Below is a small trained network, with its code and all its weights. Each question gives an input and a class and asks what happens when units are switched off, that is, made to give their printed mean instead of their output.

import numpy as np


def w(rows, s, z=0):
    codes = np.array(rows[::2]) - 128.0
    scale = np.full(codes.shape[1], s)
    scale[-1] = z or s
    return codes * scale


def f(y):
    return np.maximum(y, 0)


def log_softmax(a):
    a = a - a.max(-1, keepdims=True)
    return a - np.log(np.exp(a).sum(-1, keepdims=True))


def net(x, mask):
    res = np.array(x, float).reshape(1, 8) / 4 @ E
    y = f(res @ A[0][:, :-1].T + A[0][:, -1])
    res = res + np.where(mask, y, B[0][:, -1]) @ B[0][:, :-1]
    return log_softmax(res[-1] @ U[:, :-1].T + U[:, -1])


A, B = {}, {}
E = w([
[131,202,189,127,115,66,145,77,189,123],'x0',
[55,153,147,100,102,82,174,155,111,150],'x1',
[148,87,141,59,141,88,125,111,88,172],'x2',
[127,156,131,114,62,170,124,151,119,163],'x3',
[100,229,152,172,135,113,13,142,96,49],'x4',
[144,140,92,201,133,66,192,94,136,107],'x5',
[171,107,192,163,178,149,117,93,54,227],'x6',
[142,202,78,128,230,128,191,128,185,138],'x7',
],0.011)
A[0] = w([
[101,179,66,97,158,118,215,115,193,127,88],'neuron 1',
[119,162,60,149,131,136,190,184,136,162,2],'neuron 2',
[164,138,110,128,247,135,131,94,116,133,128],'neuron 3',
[161,56,111,146,107,91,171,123,65,214,79],'neuron 4',
[83,147,82,38,99,89,140,189,140,97,129],'neuron 5',
[106,194,103,140,150,211,103,199,136,58,52],'neuron 6',
[130,179,254,111,138,139,139,104,126,198,145],'neuron 7',
[141,26,87,101,112,213,142,172,87,199,154],'neuron 8',
[118,164,122,123,151,80,125,60,160,105,120],'neuron 9',
],0.011,0.0043)
B[0] = w([
[126,214,103,156,131,37,119,165,180,99,218],'neuron 1',
[74,164,107,100,206,107,153,92,140,61,172],'neuron 2',
[80,128,153,82,16,169,89,135,109,155,210],'neuron 3',
[127,147,101,152,109,70,148,135,161,108,215],'neuron 4',
[89,181,128,113,19,113,84,187,118,84,197],'neuron 5',
[223,179,125,155,68,100,165,113,148,155,209],'neuron 6',
[112,72,157,106,128,184,75,166,107,109,200],'neuron 7',
[244,88,130,230,146,142,167,67,109,180,248],'neuron 8',
[175,87,105,122,66,127,180,146,137,165,186],'neuron 9',
],0.011,0.017)
U = w([
[89,199,140,221,231,89,152,119,67,101,38],'0',
[190,205,145,215,111,49,178,123,131,146,139],'1',
[197,2,170,131,126,149,186,82,95,210,132],'2',
[76,178,185,65,74,126,99,221,84,122,254],'3',
],0.0087,0.0045)

Each question gives the input, the list of numbers given to net, and the class t.
The units are the neurons (one row each of A and B). Each row of codes is followed by its name. A weight is (code - 128) times the scale printed after its matrix; where a second scale follows, it is the last column's (A, B and U).
mask holds one flag per neuron, in row order. A switched-off neuron (its flag False) gives its mean, the last column of its row in B, instead of its output. The means were averaged over made-up inputs and are rounded, as every weight is.
A unit's drop is (log p(t) with every unit on - log p(t) with that unit switched off) / (log p(t) with every unit on - log p(t) with every unit switched off).
The circuit of an input: a set's keep is (log p(t) with only the set's units on - log p(t) with every unit switched off) / (log p(t) with every unit on - log p(t) with every unit switched off). Starting from all 9 units, units are removed one at a time, each time the one whose removal leaves the highest keep (on an exact tie, the one counted first), for as long as the keep stays at least 0.8.
circuit, biggest first: the units of the circuit, biggest drop first
most important unit: the unit with the biggest drop
top k neurons: the k neurons with the biggest drops, biggest first
drop of u: that unit's drop, to one decimal
input [-3,8,-8,-7,-4,2,3,7], class 0: circuit, biggest first -> [neuron 2]
input [3,-1,4,0,1,-6,-1,-8], class 2: top 3 neurons -> [neuron 1; neuron 3; neuron 5]
input [0,7,-2,0,1,6,3,0], class 0: top 3 neurons -> [neuron 6; neuron 8; neuron 3]
input [3,-3,-3,3,-3,5,3,-6], class 2: top 4 neurons -> [neuron 1; neuron 5; neuron 6; neuron 2]
input [-1,2,-7,8,-5,3,4,7], class 0: circuit, biggest first -> [neuron 2; neuron 6]
input [-8,5,2,8,-5,-2,-8,-4], class 1: circuit, biggest first -> [neuron 8; neuron 5]
input [-1,2,-3,3,8,5,8,6], class 3: circuit, biggest first -> [neuron 8; neuron 3]
input [8,-2,-7,4,1,-3,3,-3], class 3: top 2 neurons -> [neuron 8; neuron 7]
input [8,-2,-5,6,4,-3,3,-1], class 3: top 2 neurons -> [neuron 8; neuron 7]
input [2,2,6,-7,2,-4,-6,7], class 3: top 2 neurons -> [neuron 8; neuron 5]
input [-7,-3,4,5,4,4,4,8], class 2: top 4 neurons -> [neuron 1; neuron 3; neuron 5; neuron 4]
input [-6,5,-8,5,-2,-1,5,-2], class 2: top 2 neurons -> [neuron 1; neuron 8]
input [-8,-8,4,-8,3,-2,-4,7], class 3: top 3 neurons -> [neuron 3; neuron 8; neuron 4]
input [8,0,4,1,-6,-1,6,8], class 3: most important unit -> neuron 7
input [6,-8,0,-4,-2,-6,-5,0], class 3: drop of neuron 8 -> 1.5
input [-7,-5,5,-3,2,-8,-3,0], class 2: drop of neuron 1 -> 0.1
input [-7,-4,-8,8,-8,-8,-8,3], class 1: drop of neuron 8 -> 0.0
input [-8,-8,-7,5,-1,-4,-4,-5], class 2: drop of neuron 8 -> 0.3
